The four nearest rows among all rows above each row, by straight-line distance, nearest first (none for the first five rows):
In the rows, 100 means zero.
0: [106  82 131  87 118  95  77 136  88 113 116 105 118 106 107 108  95 127
 173 117  82 102  91  68  95  88 110 103 102  84  89  96 118 122 134  88
 110 108  93  94  97 113  72  97  90  80  83 125  93  66  87  74  77  83
 114  76 113  98  69  96  92  83 123  61 110  97 105  89 111 104 106 123
  86  92 101  94]
1: [118 116  88  96  91  62 107  76 113 106  98  97  99 100  95  96 115  75
 112  84 106 105  96  88  90 116  87 124  81  91  86  91  80  94  95  97
 108 104  99 116  89 107 123  84 105 100  93  88 101  96 105  85 122 108
  97  81 119 116 110  84  78 100  83 109  93 102  99 121 114 109  90  72
 106  97 111  94]
2: [107  88 146  96  82 112  75 132  91 101 115 110  87 107 111  99  92 174
 184 119  91 107 104  79 124  82  90  91 107  83  98  98  97 105 114  70
 112 104 104  76 103 101  41 102 110 100 103 115  84  92 107  75  72  71
 110  99 122 106  90  93 120 100 100  69 113  88  86  86  83 105 120 113
  93 116  81  96]
3: [ 99  80 143  88 104 115  88 129  67 117 124  96  74 100 100  93  88 133
 180  90 100  99  82  84 110  80 111 111 107 103 104 105  94  99 118  75
 116  86  89  77 107  97  62 100 114 110  92 134 102  91  99  70  39  95
 111  72 132  97  81  50  94 101 100  91  96 107  92  97  73 105  79 128
 101 109 113 100]
4: [110 119  95  83  96  65  81  99 117 107  75 117 135 107 104 110 113 115
 120  80 103  90 163  98 114 107  81 104  94  79  93 105 116 105  86  90
 131  98 105  89  86 141 107  87 104  75 102  76  81  77  95 103 116 102
 101 104 116 108  93 103  89  95  78  97  96  96  96  90 125  86  99  59
  94  83 105 103]
5: [121 133  82 110 114  73 103  85 138 101  91  96 130  86  82 115 111  61
  90  99  98 122 134 108 124 108  96  93  91  81  97  94 109 142 101 124
 106 119 103 128  79 120 131 113 109  66  85  88  94 101  89  96 142 104
 102 106  96 105  97  98  96  91  92 118  91  91 102 107 122 106 103  61
  88  70 121 104]
1 4 0 2
6: [101 101 137  99  96 121  99 114  84 104  83 106  71 103 111 104  93 132
 165 111 129  75  97  93  93 110  95  96  92 104  84 104  92  96  73  73
  97  99 102  90  86  85  54 111 108  98 101 117  98 105  99  99  80  69
 109 102 114 102 109  82 128  92  85  93 160  89  84  76 106  97 111  93
 116 105  91  93]
2 3 0 1
7: [101 113  87 121  96  96  92 109 108  90  78  92 153  91  88 104 101  68
  70  90 105 141  95 107 113  80  90 117  98  94 114 110 115 118 125 131
 102 102 100 106  99 105 137 110  85  91  94 102  90  81  99  88 115 103
 106  90 106 109  95 113 100 111 100  99  88  78  91  98  88  88 101 112
  96 110  84 116]
5 1 4 0
8: [104 118  80 103 100  91 100  69 121  73  95  95  98 107 100 120 119  71
  62  95 105 101 109 120  90 105  90 109 100 105  79 102  83 107  97  93
  99  89  97 114  71 102  99  95  86 103 102  78 120 114  93 114 130  98
  89 105  96 111 100 120 102  93  60  83 115 105  89  91 113  97 105  54
 119  99 109  90]
1 5 4 7
9: [ 89 109  88  99 101 100 104 102 120  85  83  84 143  95  93 119 102  56
  61  98  82 153  97 100 137  95  82 122  85  95 104 108  96 134 127 128
 102 112  97 129  93 121 129  91  85  69 105  80 105  68 112  98 156  99
  96 103  95 109  83 141  90 108 104 108  98  66  95  98  88  73 114 102
 101  99  87 111]
7 5 8 1
10: [101 102 165  97 105 114  76 148  65 119 106  99  88 105 113  92  90 147
 176 112 101  98 106  92 112  90 102 104  86  94 111 102 107 113 114  80
  92 116  96  75  99 111  72  98 122  92 102 122 106  75 103  67  54  79
 113  70 120  92  92  86 100  93 103  94 113  72  84  84  91 119 109 129
  91 105 100  86]
2 3 0 6
11: [107  84 133 114 101 110 109 116  82  99 102 101  51 118 102  92 102 132
 119  99 110  78 110  96  87  93 110  94 121  89 100  96  80  87  88  56
  98  98 105 100  98 107  30  96 110 108  82 128  93 104  95  90  61  77
  91  94 129  83  96  91 109  96  71  89 132  99  79  93 113 112  99  74
 112 105 111  88]
6 2 3 10
12: [ 94  84 103 114 117 129 104 111  92 112  97 100  91  78  95  90  83  69
  91  91  78 121  40  83  81 104 118 116  96 104 117 105  87 104 104 120
  93  90  85  95 110  96 126  96  85 103  96 119  86  77  93  58  84  97
 112  86  94  93 120  91 101 100 124 115  63  90 104 115  79 124  77 131
 100 101  91  80]
7 1 3 0
13: [ 85  99 117  89  92 101  97 144  81 114 104 100 109  96 104 112  85 119
 170  80  80 102  90  73 116  77 109 115  92  87  98  90 105 112 116 103
 106 101 101 107 103 101  83  86  91  83  97 113  84  78  94  73  84  83
 108  73 107  92 102  93  90 102 113  81  86  57  92  90  91  87 108 127
  90  88 118  93]
0 10 3 2
14: [114 124 108  75  96  59  78 117 110 102  73 100 114 111 108  93 124 105
 134  76  96  97 160 102 140 108  82 104 101  64  88  93 125 119 122  95
 111  99 118 103  80 128 118  79 115  64  98  77  94  97  80 111 116 112
 121  87 110 104  87  99  94 106  67  77 107  96  93  88 112 103 104  66
  90  78 104 105]
4 5 1 8
15: [ 86  96 105 115  98 139 101 127  97  95  91  92 112  90 114 101  89  84
  96 111  70 115  83  83 116  84 111 125 101 128 111 113  95  91 114 120
 104  92  85 119 132  91 121  92  83  98 106 113  90  98  82  84 110  88
 113 104 125 113 109 110  87 122 103 109  88  86  91 107  98 102 104 136
  95 117  96  98]
12 7 13 9
16: [ 96  93 113 105 108 126  90 137 134  91  72 102 127 111  96 113  86 115
 110  89  93 114  84 105 129  78 117 121  89  95 106 109 123 102 114 115
  86 109 100 103 100 113 107 105  85  80  95  90  89  71 100 102 124  89
 126 104  99  90 100 139 107 101 115 103  99  74 110 102  89  73 118 143
 100  80 103  90]
7 15 13 9
17: [111 136  73  95  97  64  90  80 115 113 117 112 124  98  98 112 133  66
  91  86  93 116 119  85 111  98 100 102  92  79  94  80 108 102 106 101
 111  96 107 108  66 106 133 101  94  86 113  67  98  91 105  93 107 120
 109  73  91 102  88 113  76 119  90  93  49 111  82 108 114 112  71  47
 112 105 119 117]
1 5 4 8
18: [ 94 103  88  90 113  99  94 128 139  86  86  82 170  96 107 119 117  57
  86 105  95 138 113  88 120  84 104 122 108  89 106 105 105 124 143 142
  99 103 106 113 116 126 139 109  79  77  90  96  85  94 101 104 158  96
 121 107 102  97  98 148  97  91 103  98  98  86 100  94  97  61  99 125
  83  86  88 111]
9 7 16 5
19: [110 112  75 117  86  95 127  84 129 109 120  74 113  89 111 104 103  59
  49  77  97 133  88  99 111  89 112 116  95  88 101 100 105  94 102 115
 104 103  95 115 105 139 143  93 104  87 107  87  87 104  99  88 134 130
 107  71  98 112 107 113  98 111  94 109  61  98  99 103  94  98 108 101
  98  99 107  91]
7 1 9 17
20: [111  90 168 120 113 121  94 147  58 111 103  92  79 108 100  90  90 149
 165  95  89  96  83  76  97  93 105  98 118 108 115  95  90  87 115  66
 104  72  99  87 114  80  76  88 111 106 103 129 106  84  93  72  42  76
  98  85 146  84  92  76  95  92  92 103 121  94  90  78  99 100 101 106
  88 120  87 107]
3 10 2 11
21: [100 101  82 111  99  94 101  64 120  50  81  88 105 103  88 118 116  75
  42  82 116 112  87 129  87 117  84 117  85 120  97  98  82  93 102 108
 111  81  98 134  96 102 136  88 102  89  96  81 114 121 113 119 135 105
  90  98  96 125 122 110  95 104  65 119 119  93  87  98 125 109  83  67
 113  88 100 113]
8 1 19 5
22: [107 101 100  79  89  77  78  93 106  77 106  96  89 116  98  96 116 110
  77  91 114  92 127 115 106 116  76  74 102  89  79 101  86 102 102  72
 100 114 119  96  91 100  62  98 125  81 111  58  81 125 111 104 108 103
  88  98 101 104  84 110 103  81  76  76 132 114  87  77 118 111 111  52
 112 102  94 113]
8 4 14 1
23: [100 108  61 104  90  85 102  91 130  81 114  76 152  89 102 115 120  46
  42  93  95 130  92 123 115  96 102 114  92  86 106 104  99 118 105 126
 110  99  99 116 103 114 133 109  85  60 102  78  87  99  99  89 155  98
 102  94  88 105  98 144  93 120 106 116  86  90 111 110  93  88 101 103
  84  90 109  89]
9 19 7 18
24: [ 88  76 108 105  91 146  99 119  93 115  99 106  90 112  99  93  84 101
  95 114 102 114  51 120  93 109 102 107  94 117 104  96  89  86 101  95
  93  81  88 103  93  77  66  93  85 127 113 114 104 106 101  96 106 100
 100 114 105  77 103 108 101 105 116 112 115  85 106 113  85  87 104 120
 101 100 110  92]
15 12 16 6
25: [ 94  97  64 100 102  81 109  67 124  67  73  97 119  96  87 101 114  50
  10  99 101 125 110 123  91 103  83 107  87  82 101  82 100 131  92 111
 122  94 117 135 105 102 151 103 109  91 106  66 105 108  89 129 147  93
  90 131  85 112 110 142  98  99  79 122 113  95  92  89 136  75 101  53
 122  90 111  95]
21 8 23 5
26: [103 120 129  97 100  91  89 112  79 139 116 107 103  80 100  86  94 101
 179 104  86 108  88  74  96  69 103 117  86  90 100  98 116 110 111 123
 104  94 100  91  95  91 150  91  80  95  96 111 110  69 102  59  71  99
 108  58  85  93  93  75  86 123 117  97  39  94 102 123  72 109  87 137
  71  77 107  99]
13 12 0 3
27: [106 115  90  84  93  51  77 111 116  98  92  84 113  93  97 105 131  97
 103  80  76 108 151 107 112  94  65 114  89  71  86  96 120 109  99  93
 113 116 116 117  85 133 113  90 108  72 115  73 102 103 102  96 145 112
 116  82 113 114  88 102  93  84  94  94  94 105  96 105 102  84  96  74
  98  77  97 123]
14 4 5 1
28: [ 78  84 132 101 108 161  89 160  63 108  75 106 100 135 102  99  84 163
 132 113 107  91  83  97  99  80 113 116  95 115 105 122  92  88 114  79
  92  92  90  94 116 105  56  97 112 114  94 129  87 110 104 102  76  65
 104 101 139  85  93 112 117  73  98  97 139  75 103  92  98  83 108 116
  91 131  97  99]
20 6 10 2
29: [108  98 132  99 102 101 101 128  94 104  96 101  98  91 111  98 108 130
 147  95  82  95 116  99 113  96  89  98 108  86  96  99 116  88  93  82
 103 107 105  93 106  97  90 107  89  87 100 111 100  99  88  97 107  80
 120 106 102 103  89  97 113 101  98 102 108  66 105 103 106 105 115  93
 101 113  92  87]
13 6 2 10
30: [100  85 155  90  91 118  87 130  86 116  90  98  81 112 114 110 101 153
 152 109 104  84  93  99 114  84  90  98 118  82  76 109 101  95  97  72
 107  91  95  84  92  95  32 104 106 106  96 116  88 105 103 118  97  65
 100  93 125 100 109  75  97  83  78  82 142  80 103  89  86  90 116  82
  84 105 105 100]
6 2 11 29
31: [104 100  59  90  92  84 113  74 112  67  80  96 100  93  97 126 113  45
  30  93 117 117  78 119  81 115  86 107  83 106 103  97  76 114 109 113
 101  93  92 125  87  74 151 101 100  88  99  71 118 130 100 106 131 106
  82 107 101 117 113 119  99 107  91 113 122 121  96 107 114  91 106  65
 109 109  99 106]
21 25 8 23
32: [ 90  95  98  92  77 108  99 124 115  86  52  94 117 105 103 114 103  97
  82  86  91  97 128 125 115  75 112 103  94  96 102 108 109 107 134 120
 112  88  82 107 109 123 127 103 100  99  90  90 108  93 112 116 128  84
 108 114 109 111  89 144  95  92  87 100 118  93 109  98 101  70 119 110
 102  94  89  95]
16 7 18 9
33: [ 97  99 109 118 109 122 103 116  94 116 111 101 109  87 108  93  84  94
 107  91  75 130  59  64 106 108 105 114  99 120 107  93  86 104  81 126
  99  85  92  98 110  81 116 113  80  90  99 112 105  82  81  69  78 112
 116 102 115  99 116  97 100 114 116 125  61  94  93 123  91 113 102 129
  93  96  96  77]
12 15 24 26
34: [ 87  95 116  92 111 117  91 130  97  93  99  95 108 106 106 117 105  77
 130 106 102 101 101  90 116  84  95 118  95  87  89 112 107 107 106  93
 121 106  88  86 111 114  90  97  89  68  99 110 101  91 100  84 113  93
 113 107 112  94  98 117 112 100 115  96  96  93  95  97  90  89 102 110
  93  83 100  99]
29 16 13 15
35: [107 107 113  97 106  84 117 110  81 115 116 119  93  97  97  92 109  93
 168  96 106 125  72  50  95 110 108 123 103 110  95  99  98  81  92 100
 111 108  90  89  97  91 143 111  78 112  79 106 123  87  91  66  65  78
 132  82  89  90 104  69  91 112 106 103  53  91  80 123  84 116  89 100
  95  76 121  96]
26 33 12 13
36: [ 80  89 128  93 100 125  88 116  90  92 110  98  87 106  96 109 106 135
 132  98 100  79 102 117 109 114 106  98 117  91 112 110  89 106  96  95
 101  88  97  87  95  91  68  82 108 115  98 112  97  91  94  98  98  63
 106  98 116 103 104 103  97  95  89  91 168  85  87  76 124  82  94  89
 102  98 106 103]
6 30 11 29
37: [ 93 106  99 105 109 111 101 134 127  91  90  85 129  84  99 116 101  91
 108  94  83 121 102  98 102  74 109 122  96  97 112 104 112 108 121 125
 116 108  93 107 108  99 130 105  85  71  83  85 103  89  90  79 120 114
 115  90 122  97 105 106 109 105 110  84 100  82  99  85  78 104 106 118
 102  70  93 107]
7 34 16 15
38: [107  97 134  64  93  96  63 146 102 119  92 101  97  93 117  97 105 153
 164  97  78  84 130  84 130  99  98  95 108  71 101  96 109 117 106  88
 123 100 109  94 105 122  46 116 110  84  96 109  67  74 103 103  98  92
 113 103 107  81  64  73 119  90 103  54 122  88  93  98  87  87 109 100
 106 106  90  86]
2 29 0 30
39: [ 98 112 121  79 111 102 100 135  78 129 123 105 122  93 112 106  82 126
 172  90  98 119  96  67 122  94 107 107 106  95 104  96 111 123 115 107
 107 110  98  78 111 102 124  97  98  98  91 113 101  55  91  68  67  96
 115  74 110  92  94  73  92 108 114  87  49  78  82 106  79 105  86 132
  76  96 109 106]
26 13 35 0
40: [107 117  95 100  87  84  73  83 129  83  79 101 111 102  95 112 131  86
  68  88  84  96 145  95 115 109  80  98 107  86  92  86 107 106 111 103
 122 107 104 124  94 114  79  93 125  63 100  75 114 115  89 127 137  91
 114 108 114 115  81 106 116  75  71  96 129 105 109 112 114  90 101  64
 110  83 106  93]
27 8 22 4
41: [103 109  86  94 106  74 109  88 112 104 107 109 138  84  88 103 122  72
 101  96  98 127 131  87 121 130 114  90  89  82  99  79 102 119  95 109
 125 100  99 112  94 117 129 100 102  70  98  70 102  81 102  87 111 125
  82  97 102 111  99  98  91 101  67 109  91 125  81 105 103 122 107  67
 107  80 104 109]
5 17 1 4
42: [110 103  93 107 101  95 128  89  80 112 127 100  54 106 117  89  97 101
  94 108 107  79  80 108  76 129  94  95 102  99 101 102  87  77  72  82
  93  89  99  93  94  88  85 102 109 126  97 110  96 117 115  78  71  94
  87 129  93  91 112  87  91 100  93 106 105 112  99 115 108 116  86  72
 111 108  99  90]
11 24 1 6
43: [ 96 107 118  78  84  79  91 113 103 101  79 103 114 127 108 106 129  97
 107 101 100  85 146 112 116 102  95  97 108  77  81 107  92  98 105  78
 101  93 103 106 106 125  75  86  92  92  97 108  91 105 122 116 124  94
 105 104 100 116  89 111 109  91  72  88 151  95 107  73 130  90  96  52
  99 107  79 111]
22 4 40 14
44: [107 110 113 113  94 114  80 153 126 106  82  94 138  92  99 115 124 114
 109  88  75 127 121  99 129  84 103 113 101  84 101 117 110 115 137 122
 106  96 101  97  93 123 120 101  93  77  93  92  92  64 103  77 141  91
 112  79 118  92  89 119  94 100 120  80 100  85 113  84  84  71 116 128
  75  64  99 115]
37 16 18 34
45: [ 96  88 130  90 109 107  79 116 111  99  99 109  76 102 111  95 115 117
  87 114  98  80  67 113  78 128 110  98  92 111  87 102  85 104  81  98
  96  70  86 102  92 101  70 109 103  96  96  95  90 110 107  89  92  71
  74 114  86 106  98 106 128  92  89 113 134  92  83 104 108  88 104  71
  98  95  98  99]
36 42 24 6
46: [ 77  89 138 109  88 133 102 127 108  99  61 107  88 120 101 105  79 140
 114 119 105  82  61 116  83 110 106 104 112 110 114 120  84  95 113  92
  92  97  76 101 131 105  70 110  82 118 102 126  81 114 109 122  79  80
 124 118 132  79 109 118 118  91 104 112 135  72 105  91  99  77  92 118
 105 116  98  95]
28 24 36 6
47: [ 85 105 121  97 101  91  97 121  87 125 111 103 119 107 103 103  74 104
 144  98  87 128  81  63 105  66 125 116 107 105 111  89 110 102 106 126
 121 106  85  83 110  96 133 104  95  82 111  92  91  55 116  62  87  72
 149  68  99 103  94  84  85 114 117 129  29  87  91 118  71 103 102 112
  82  98 110 108]
39 26 35 33
48: [ 91  57 122  97 104 118  94 124  71 111 112 106  84 107 112  98  91 129
 131 118 103 108  69 105  92 101 101  94 110 109  99 122  98  97 105  79
 117  84  95  92 101  81  61 103 107 112 104 125  99 102  91 110  75  75
 106 103 122 100 109 109  92 100 103  96 119  90 100  95  95  86  83  95
  82 117  84  89]
36 24 30 28
49: [106  81 140 107  99 134 100 123  79  77 104 112  89 104 110  96  84 141
 129 101 110  96  70 103  82 106 116 107 105 104 103  99  85 109 104  90
  99  87  89  92 111  87  55  99 113  98 111 120 108 116  93 104  91  81
 118 100 120  92  93  93 101  98  94 102 113  70  98  87  77  94  90 108
  95 104 100  85]
48 46 24 36
50: [ 85  96  83 111  99 103 110  91 112  71  85  97 103 113  96 111 109  64
  25  95 114 118  78 127 108 105  99 108  92  82  90 102  95 111 108 113
  92  97  88 125  96 101 123 100  90  95  89  83 112 123 105 112 135 100
 103 102  96 101 122 129 120 100  97 114 107 103 101  88 105  96  97  60
 111  95  93 107]
31 21 8 25
51: [ 95 114 148  99 103 143  92 130  88 110  93 107 112 102  95 109  97 165
 118 111  93 109  79 123 107  82  89 118 106 100 118 114 107  92 107  81
  98  97  91  93 122 107  21 112 105 118  92 119  72 119 100 102 116  74
 113  98 111  85 100 119 118  81 107  87 138  55  96  76  90  74 108 137
 100 120  91 114]
28 46 49 30
52: [ 89  99  90 109  98 104 124 105 127 108  95 109 119  92 105 104  88  59
  68 102  88 147  79 107  98  94 107 115  82 108  98 113 108 107 125 131
  85  94 106 115 113  87 131  93  55  86  97 107 116 100  87  88 115 114
  98  90 100 113 104 114  90 113 124 105  89  95 105 119  88  88 106 130
 101  99 110 121]
7 15 37 19
53: [104  87  94 124 114 149 114  90  94 100 105  99 117  90  82 119  85  70
  82 118  98 124  29  87  79 107 114 111 105 118 121 114 102  95  85 138
 108  90  88 103 117  90 119 117  77 102  87 105  91  92 100  78  96  91
 107  98  79  82 123 135  91 115 129 117  56  86  99 120  62 121  98 156
  83 110 100 104]
12 33 15 52
54: [118  85  66 114  96  91 104 103 142  82  69  87 117 112  95 112 119  57
  33  95  95 106  96 125 100 105  89  94 100  90 103  94 100 135  94  98
  87  93 102 120 102 121 109  90  98  82 101  72 116 113 104 124 150 108
  86 124  89  91  93 148 102 102  75 104 129  79 103 102 115  77 111  77
 103  95 105 104]
50 25 8 31
55: [107 106 130  92 105 104  90 120 101 127  98  92 127  88 101 102 107 116
 157  97  89 116 100  75 108  73  99 109  94  95 110 119 118 110 116 119
 115 119  92  93 121 116 108 104  86  83  81 101  91  66  97  73 110 106
 110  90 113  96  93 114  78 116  93  95  74  63  97 106  84 105 102 131
  85  95 100  94]
13 39 34 37
56: [101  83  98 116  94 125 113 100  97  65 104 106  83 111  92 106  95 105
  58 105 101  83  67 108  74 115 113 104 108  94 107 114  80  92 102  99
  74  75  90 116  94  76  89 121  83 118 108  95  97 109  97 108 130  68
  81 118 105  85 107 122 122 108  89 117 125  89  91 111 105 106 115  61
 130 115  89  87]
45 50 24 8
57: [106 114 106 108 101  65  94 117  86 120 111  98 105 104 112  99  94  80
 127  84  90 119  90  80 101  82 108 113  95  89  88 105  98  97 114 132
 108 103  96 106 113  99 145 105 107  89  94  99  96  68 113  58  84 102
 113  75  91  97 103  87 100 118 108 105  42  91  86 110  91 115  94 106
 104  67 109  89]
47 26 35 39
58: [109 112  85 106 101  87 115  70  74 112 125 101  72 113 108  91 123  69
  82 102 115  96  84 101  74 115 105  83 108  98  90  84  79  88  80  88
 102  93 107 108  91  87 120  93 105  86  95 105 112 110  98  90  74  99
  73  87  75 110 101  72  94  94  79 111  76 124  89 124 105 142  80  51
 108 105 117  85]
42 1 8 17
59: [ 87  84 118  99 105 114  93 131  94 109  96 106 123  88 112  98 107 140
 122 107  94  98  94  97 109  87 104  95  98 102 115 107 110 115 116  94
 123  92  91  84 110 113  86 110 102  99 104 122 103  91 111  90 105  77
 106  99 124  99 108 123 104  97 121  90 131  59 102  93  88  88 115 113
  90 115  84 110]
29 34 48 49
60: [ 89  93 129 110 104 131  87 144 125  86  72 102 140 111 117 108 102 103
  81  81  86 121 111 107 128  73 103 102 104 108  97 118 115 115 140 110
  98 110 112  95 110 123  92  97 100  93  97  90  86  94 110 114 160  99
 118 109 115  86 103 141  99  98 125 104 115  80 106  87  92  60 112 137
  85  97  93 114]
16 44 32 18
61: [108 105 134  98  97 100  82 133  99 120 105  95 108  86  98 110 101 139
 175  98  86  95 113  88 114  90 102  88 110  77 101 107 107 105 106 106
 119  96 102  93  97 119  89  98 108  85  94 106  79  72  94  87  99  73
 111  86 104  98  78  74  94  97  93 100  83  85  89  96  89 113 101  89
 100  88  91 100]
29 13 55 38
62: [103  83 105 105 102 152 112 103 105  87 103 105  89 121 106  99  93  97
  80  99  97  80  75 122  63 115 117 106 100  95 109 119  89  81  89  99
  91  88  82 104 112 101  82 118  92 110  93 100  96 117  97  99  86  80
  87 127 124  88 113 100 113  86  98 127 124  99  69  91 111  86  97  97
 115 105  95  88]
56 45 24 46
63: [107 101  88 100 107  95  99  87 112  79 111  88  94 101  92 112 114  68
  75 101 122  93 116 128 104 100  89  93  90  62  95 123  95 110  83 101
 102  84  99 113  92 113  89 103 104  95 121  76  85 102  91 131 104  92
  96 100 114 113 106  95 116  83  65  98 127 127  87 113 127 111  91  45
 112  91 104  88]
8 22 40 50
64: [ 96 131 112  94 101  68 107 109 102 116 103  95 128  93  93  90  94  81
 123  82  93 121 116  89 126  67 109 135 101  93  99 114 108  98 102 130
 111 124 107  82  95 109 140 108 101  89  96  93 100  84  97  61 106 112
 106  87  85 104  94 104  70  99  96  90  58  95  92  87  89 101  90  99
  94 106  94  89]
57 55 7 37
65: [ 95  73  95 101 129 146 117 119  84  92  93 122  79 112 103 102  97 107
  75 108 119  99   5 107  95 114 103  92  87  90 104 117  88  93  98  94
 104  91  91 118 104  93  63  91  90 113 107 113  95 108  77 111  96  76
  83 124 105  74 113 118 140  82  86 121 137  92  95 102 115  87 105  99
 105 107  94  95]
62 24 56 45
66: [101  69  87 107 109 136 106 100 102  76 105  98  69  99 104  94  88  99
  65 100  86  81  73 109  88 119 107  99  99  96  93 103  76  76 100 103
  81  94 105 125 106  82  73 118 106 112 102 117 108 122  88 105 103  80
  84 125 105  84 120 121 118  81 106 121 132  91  82  99  98  92 117  80
 103  99  89 120]
62 56 65 45
